Below are the code and all the weights of a small trained network. Each question names an input and a class and asks about switching units off, where a switched-off unit gives its printed mean instead of its output.

import numpy as np


def w(rows, s, z=0):
    codes = np.array(rows[::2]) - 128.0
    scale = np.full(codes.shape[1], s)
    scale[-1] = z or s
    return codes * scale


def norm(h):
    return h / np.sqrt((h * h).mean(-1, keepdims=True) + 1e-5)


def f(y):
    return y / 2 * (1 + np.tanh(0.7978845608 * (y + 0.044715 * y**3)))


def log_softmax(a):
    a = a - a.max(-1, keepdims=True)
    return a - np.log(np.exp(a).sum(-1, keepdims=True))


def net(x, mask):
    res = np.array(x, float).reshape(1, 4) / 4 @ E
    u = 0
    for l in range(3):
        y = f(norm(res) @ A[l][:, :-1].T + A[l][:, -1])
        res = res + np.where(mask[u : u + 10], y, B[l][:, -1]) @ B[l][:, :-1]
        u += 10
    return log_softmax(norm(res)[-1] @ U[:, :-1].T + U[:, -1])


A, B = {}, {}
E = w([
[225,221,117],'x0',
[104,110,64],'x1',
[144,96,43],'x2',
[102,1,160],'x3',
],0.0091)
A[0] = w([
[134,76,143,115],'L0N0',
[150,159,148,136],'L0N1',
[89,113,124,8],'L0N2',
[181,191,88,122],'L0N3',
[31,156,105,40],'L0N4',
[112,144,157,77],'L0N5',
[191,138,146,157],'L0N6',
[59,82,8,214],'L0N7',
[72,173,133,189],'L0N8',
[76,95,93,35],'L0N9',
],0.012,0.0016)
B[0] = w([
[210,92,204,159],'L0N0',
[184,82,70,154],'L0N1',
[122,161,97,132],'L0N2',
[149,84,253,216],'L0N3',
[230,76,133,162],'L0N4',
[175,179,182,136],'L0N5',
[221,56,41,161],'L0N6',
[82,142,154,253],'L0N7',
[99,68,153,167],'L0N8',
[122,187,76,163],'L0N9',
],0.0047,0.0055)
A[1] = w([
[169,195,184,251],'L1N0',
[96,153,57,222],'L1N1',
[156,201,143,36],'L1N2',
[118,141,218,94],'L1N3',
[132,22,39,164],'L1N4',
[132,109,141,146],'L1N5',
[182,232,65,11],'L1N6',
[150,161,149,170],'L1N7',
[147,98,186,117],'L1N8',
[141,252,69,151],'L1N9',
],0.012,0.0015)
B[1] = w([
[74,94,39,255],'L1N0',
[82,81,53,162],'L1N1',
[131,141,164,185],'L1N2',
[69,218,169,219],'L1N3',
[106,163,162,223],'L1N4',
[2,248,227,144],'L1N5',
[105,152,163,223],'L1N6',
[183,92,17,167],'L1N7',
[139,111,124,195],'L1N8',
[136,89,100,229],'L1N9',
],0.0047,0.0051)
A[2] = w([
[149,181,248,192],'L2N0',
[45,164,151,116],'L2N1',
[59,9,198,78],'L2N2',
[141,147,80,166],'L2N3',
[29,107,19,254],'L2N4',
[107,149,173,76],'L2N5',
[101,98,73,18],'L2N6',
[112,239,142,142],'L2N7',
[105,201,236,231],'L2N8',
[199,94,117,176],'L2N9',
],0.011,0.0018)
B[2] = w([
[103,77,89,223],'L2N0',
[84,139,255,185],'L2N1',
[95,195,208,254],'L2N2',
[115,12,131,147],'L2N3',
[89,64,136,229],'L2N4',
[122,149,125,148],'L2N5',
[87,116,65,140],'L2N6',
[139,125,119,180],'L2N7',
[151,97,105,230],'L2N8',
[142,82,161,150],'L2N9',
],0.0063,0.007)
U = w([
[79,96,62,68],'0',
[156,249,44,149],'1',
[219,75,124,105],'2',
[68,114,175,223],'3',
[114,158,78,2],'4',
],0.013,0.0051)

Each question gives the input, the list of numbers given to net, and the class t.
The units are the neurons (one row each of A and B). Each row of codes is followed by its name. A weight is (code - 128) times the scale printed after its matrix; where a second scale follows, it is the last column's (A, B and U).
mask holds one flag per neuron, layer by layer. A switched-off neuron (its flag False) gives its mean, the last column of its row in B, instead of its output. The means were averaged over made-up inputs and are rounded, as every weight is.
A unit's drop is (log p(t) with every unit on - log p(t) with that unit switched off) / (log p(t) with every unit on - log p(t) with every unit switched off).
The circuit of an input: a set's keep is (log p(t) with only the set's units on - log p(t) with every unit switched off) / (log p(t) with every unit on - log p(t) with every unit switched off). Starting from the 12 units with the biggest drops (on a tie, the unit counted first), units are removed one at a time, each time the one whose removal leaves the highest keep (on an exact tie, the one counted first), for as long as the keep stays at least 0.8.
units of the circuit, in order: the units of the circuit, biggest drop first
most important unit: the unit with the biggest drop
k most important neurons: the k neurons with the biggest drops, biggest first
k most important neurons of layer l: the k neurons of layer l with the biggest drops, biggest first
drop when u is switched off: that unit's drop, to one decimal
input [0,5,8,-6], class 0: units of the circuit, in order	L2N4; L2N3
input [4,-4,7,-5], class 2: 3 most important neurons of layer 2	L2N3; L2N9; L2N2
input [0,1,2,-8], class 0: 2 most important neurons	L1N0; L1N9
input [3,4,7,-5], class 0: units of the circuit, in order	L1N1; L2N3; L2N4
input [5,5,-7,-1], class 2: 2 most important neurons of layer 2	L2N2; L2N3
input [1,-5,2,3], class 2: 2 most important neurons of layer 0	L0N7; L0N6
input [7,-1,-6,1], class 2: 3 most important neurons of layer 2	L2N2; L2N9; L2N0
input [1,-7,-4,-5], class 1: 2 most important neurons	L1N0; L1N3
input [3,7,-1,-4], class 0: most important unit	L1N0
input [-1,-8,1,-3], class 2: 2 most important neurons of layer 1	L1N7; L1N4
input [4,6,2,-3], class 0: 2 most important neurons of layer 0	L0N0; L0N4
input [0,-8,4,-6], class 2: drop when L0N3 is switched off	0.1
input [2,2,7,-7], class 0: drop when L1N1 is switched off	0.3
input [6,8,-1,2], class 2: most important neuron	L0N3
input [1,-5,3,-8], class 2: drop when L1N9 is switched off	0.2
input [-3,8,-1,-8], class 0: drop when L2N2 is switched off	0.2
